Here is a tiny trained network, its code and every weight. The questions are about switching its units off for an input and a target symbol, where a switched-off unit gives its printed mean instead of its output.

import numpy as np


def w(rows, s, z=0):
    codes = np.array(rows[::2]) - 128.0
    scale = np.full(codes.shape[1], s)
    scale[-1] = z or s
    return codes * scale


def f(y):
    return np.maximum(y, 0)


def softmax(a):
    e = np.exp(a - a.max(-1, keepdims=True))
    return e / e.sum(-1, keepdims=True)


def log_softmax(a):
    a = a - a.max(-1, keepdims=True)
    return a - np.log(np.exp(a).sum(-1, keepdims=True))


def net(x, mask):
    ids = ['αεηθλμπφ'.index(c) for c in x.split()]
    T = len(ids)
    res = E[ids] + P[:T]
    u = 0
    for l in range(2):
        r = res
        for j in range(2):
            rows = slice(2 * j, 2 * j + 2)
            q, k, v = (r @ M[l][rows].T for M in (Q, K, V))
            z = softmax(np.where(np.tri(T) > 0, q @ k.T / 2**0.5, -1e9)) @ v
            o = O[l][rows]
            res = res + np.where(mask[u + j], z, o[:, -1]) @ o[:, :-1]
        u += 2
        y = f(res @ A[l][:, :-1].T + A[l][:, -1])
        res = res + np.where(mask[u : u + 4], y, B[l][:, -1]) @ B[l][:, :-1]
        u += 4
    return log_softmax(res[-1] @ U[:, :-1].T + U[:, -1])


Q, K, V, O, A, B = {}, {}, {}, {}, {}, {}
E = w([
[75,145,162,45,90,60,105],'α',
[114,106,113,184,147,170,135],'ε',
[60,146,108,128,113,137,168],'η',
[39,157,147,49,151,174,85],'θ',
[169,109,181,143,90,252,122],'λ',
[132,140,149,41,131,163,107],'μ',
[130,157,137,113,126,87,199],'π',
[149,62,183,85,144,129,153],'φ',
],0.022)
P = w([
[87,168,28,83,57,169,148],'0',
[60,212,106,128,147,142,113],'1',
[49,202,113,143,179,136,85],'2',
[22,193,137,150,185,138,71],'3',
[13,154,136,163,168,137,49],'4',
[1,113,143,151,157,130,25],'5',
[1,120,127,135,170,119,36],'6',
],0.0074)
Q[0] = w([
[123,130,63,48,65,157,137],'0.h1',
[68,251,67,101,173,121,154],'0.h1',
[8,166,169,43,117,152,164],'0.h2',
[248,1,20,118,129,148,143],'0.h2',
],0.0086)
K[0] = w([
[85,122,69,67,88,149,177],'0.h1',
[107,149,27,169,210,129,140],'0.h1',
[154,1,186,188,186,154,83],'0.h2',
[150,228,80,46,89,99,146],'0.h2',
],0.0096)
V[0] = w([
[53,97,207,116,46,138,160],'0.h1',
[102,102,162,153,155,104,106],'0.h1',
[178,15,253,134,161,110,215],'0.h2',
[178,148,243,209,77,208,80],'0.h2',
],0.0063)
O[0] = w([
[168,232,112,98,218,124,97,254],'0.h1',
[123,128,69,183,104,238,193,118],'0.h1',
[41,70,255,199,221,113,173,119],'0.h2',
[161,10,14,56,34,105,103,219],'0.h2',
],0.0068,0.0041)
A[0] = w([
[77,145,112,118,145,16,34,48],'0.n1',
[177,79,97,146,255,142,61,252],'0.n2',
[226,192,135,190,173,23,139,161],'0.n3',
[168,148,133,249,102,222,175,104],'0.n4',
],0.0068,0.0026)
B[0] = w([
[163,136,183,191,48,243,142,253],'0.n1',
[129,156,58,111,33,38,150,200],'0.n2',
[211,161,120,97,71,83,242,163],'0.n3',
[74,83,113,140,118,208,254,167],'0.n4',
],0.0072,0.0059)
Q[1] = w([
[251,105,1,140,121,159,90],'1.h1',
[49,176,81,51,38,91,124],'1.h1',
[153,157,75,106,92,109,145],'1.h2',
[64,172,32,107,111,139,120],'1.h2',
],0.008)
K[1] = w([
[136,125,96,80,77,138,151],'1.h1',
[119,58,73,162,142,190,164],'1.h1',
[127,214,177,149,112,210,95],'1.h2',
[195,50,1,227,91,129,145],'1.h2',
],0.0079)
V[1] = w([
[63,35,60,193,98,112,122],'1.h1',
[156,76,125,171,170,132,131],'1.h1',
[197,169,60,24,240,136,140],'1.h2',
[125,44,203,123,113,253,192],'1.h2',
],0.005)
O[1] = w([
[95,200,135,82,135,98,210,81],'1.h1',
[130,117,132,119,142,242,146,4],'1.h1',
[121,77,149,248,250,125,110,140],'1.h2',
[95,59,127,174,105,97,100,216],'1.h2',
],0.012,0.0031)
A[1] = w([
[86,117,129,72,135,192,74,156],'1.n1',
[208,128,179,57,183,133,24,92],'1.n2',
[178,141,148,149,76,11,133,251],'1.n3',
[99,62,95,253,166,128,140,99],'1.n4',
],0.0078,0.0018)
B[1] = w([
[142,118,74,159,232,216,185,253],'1.n1',
[127,78,182,18,107,142,127,211],'1.n2',
[80,93,173,252,124,163,93,250],'1.n3',
[131,136,99,57,84,101,171,193],'1.n4',
],0.011,0.0054)
U = w([
[68,169,230,123,24,157,50,14],'α',
[119,91,101,146,34,166,129,130],'ε',
[61,254,134,74,68,102,153,251],'η',
[51,182,111,152,177,143,33,18],'θ',
[219,92,161,217,104,187,151,141],'λ',
[136,136,171,62,149,130,103,117],'μ',
[59,94,248,156,157,92,179,233],'π',
[142,81,238,53,138,77,182,164],'φ',
],0.005,0.0025)

Each question gives the input, a string of symbols that net reads in full, and the target symbol t.
The units are the heads (2 rows each of Q, K, V and O) and the neurons (one row each of A and B). Each row of codes is followed by its name. A weight is (code - 128) times the scale printed after its matrix; where a second scale follows, it is the last column's (O, A, B and U).
mask holds one flag per unit, layer by layer, with each layer's heads first. A switched-off unit (its flag False) gives its mean, the last column of its rows in O or B, instead of its output. The means were averaged over made-up inputs and are rounded, as every weight is.
A unit's drop is (log p(t) with every unit on - log p(t) with that unit switched off) / (log p(t) with every unit on - log p(t) with every unit switched off).
The circuit of an input: a set's keep is (log p(t) with only the set's units on - log p(t) with every unit switched off) / (log p(t) with every unit on - log p(t) with every unit switched off). Starting from all 12 units, units are removed one at a time, each time the one whose removal leaves the highest keep (on an exact tie, the one counted first), for as long as the keep stays at least 0.8.
units of the circuit, in order: the units of the circuit, biggest drop first
most important unit: the unit with the biggest drop
k most important neurons: the k neurons with the biggest drops, biggest first
top k neurons in layer l: the k neurons of layer l with the biggest drops, biggest first
heads that matter: for each layer, one digit per head in row order, 1 if its drop is at least 0.15 and else 0, layers parted by /
drop of u: that unit's drop, to one decimal
input θ θ α, target α: heads that matter : 01 / 10
input α π π ε, target η: heads that matter : 00 / 00
input φ α α ε α π μ, target η: heads that matter : 10 / 11
input π α ε μ θ μ, target η: units of the circuit, in order : 1.h1; 0.h1; 0.n2; 1.h2
input ε π φ μ, target π: heads that matter : 01 / 00
input λ π θ φ φ α, target π: units of the circuit, in order : 0.h2
input θ α λ π, target ε: heads that matter : 01 / 00
input θ π θ α π, target λ: heads that matter : 01 / 10
input η π λ λ θ, target ε: heads that matter : 01 / 01
input α θ μ π θ, target μ: heads that matter : 01 / 11
input π μ μ, target φ: 4 most important neurons : 1.n2; 1.n3; 0.n1; 0.n4
input φ α λ π μ, target ε: top 2 neurons in layer 0 : 0.n4; 0.n2
input μ η ε α λ α α, target ε: units of the circuit, in order : 0.h2; 0.n1
input α α μ η θ θ, target μ: top 3 neurons in layer 1 : 1.n2; 1.n3; 1.n1
input π μ α, target α: top 2 neurons in layer 1 : 1.n2; 1.n3
input θ μ π π ε η η, target η: heads that matter : 00 / 11
input θ η η, target θ: heads that matter : 01 / 10
input λ α μ, target ε: units of the circuit, in order : 0.h2
input α θ μ μ, target φ: heads that matter : 00 / 11
input φ α λ π φ ε, target η: most important unit : 0.n2
input α α η π, target λ: top 2 neurons in layer 0 : 0.n3; 0.n2
input λ λ θ η α θ θ, target ε: drop of 0.h2 : 0.6
input π ε η π η, target η: drop of 1.n3 : 0.2
input φ π θ, target π: drop of 0.h2 : 0.8
input φ α π, target π: drop of 1.h1 : -0.1
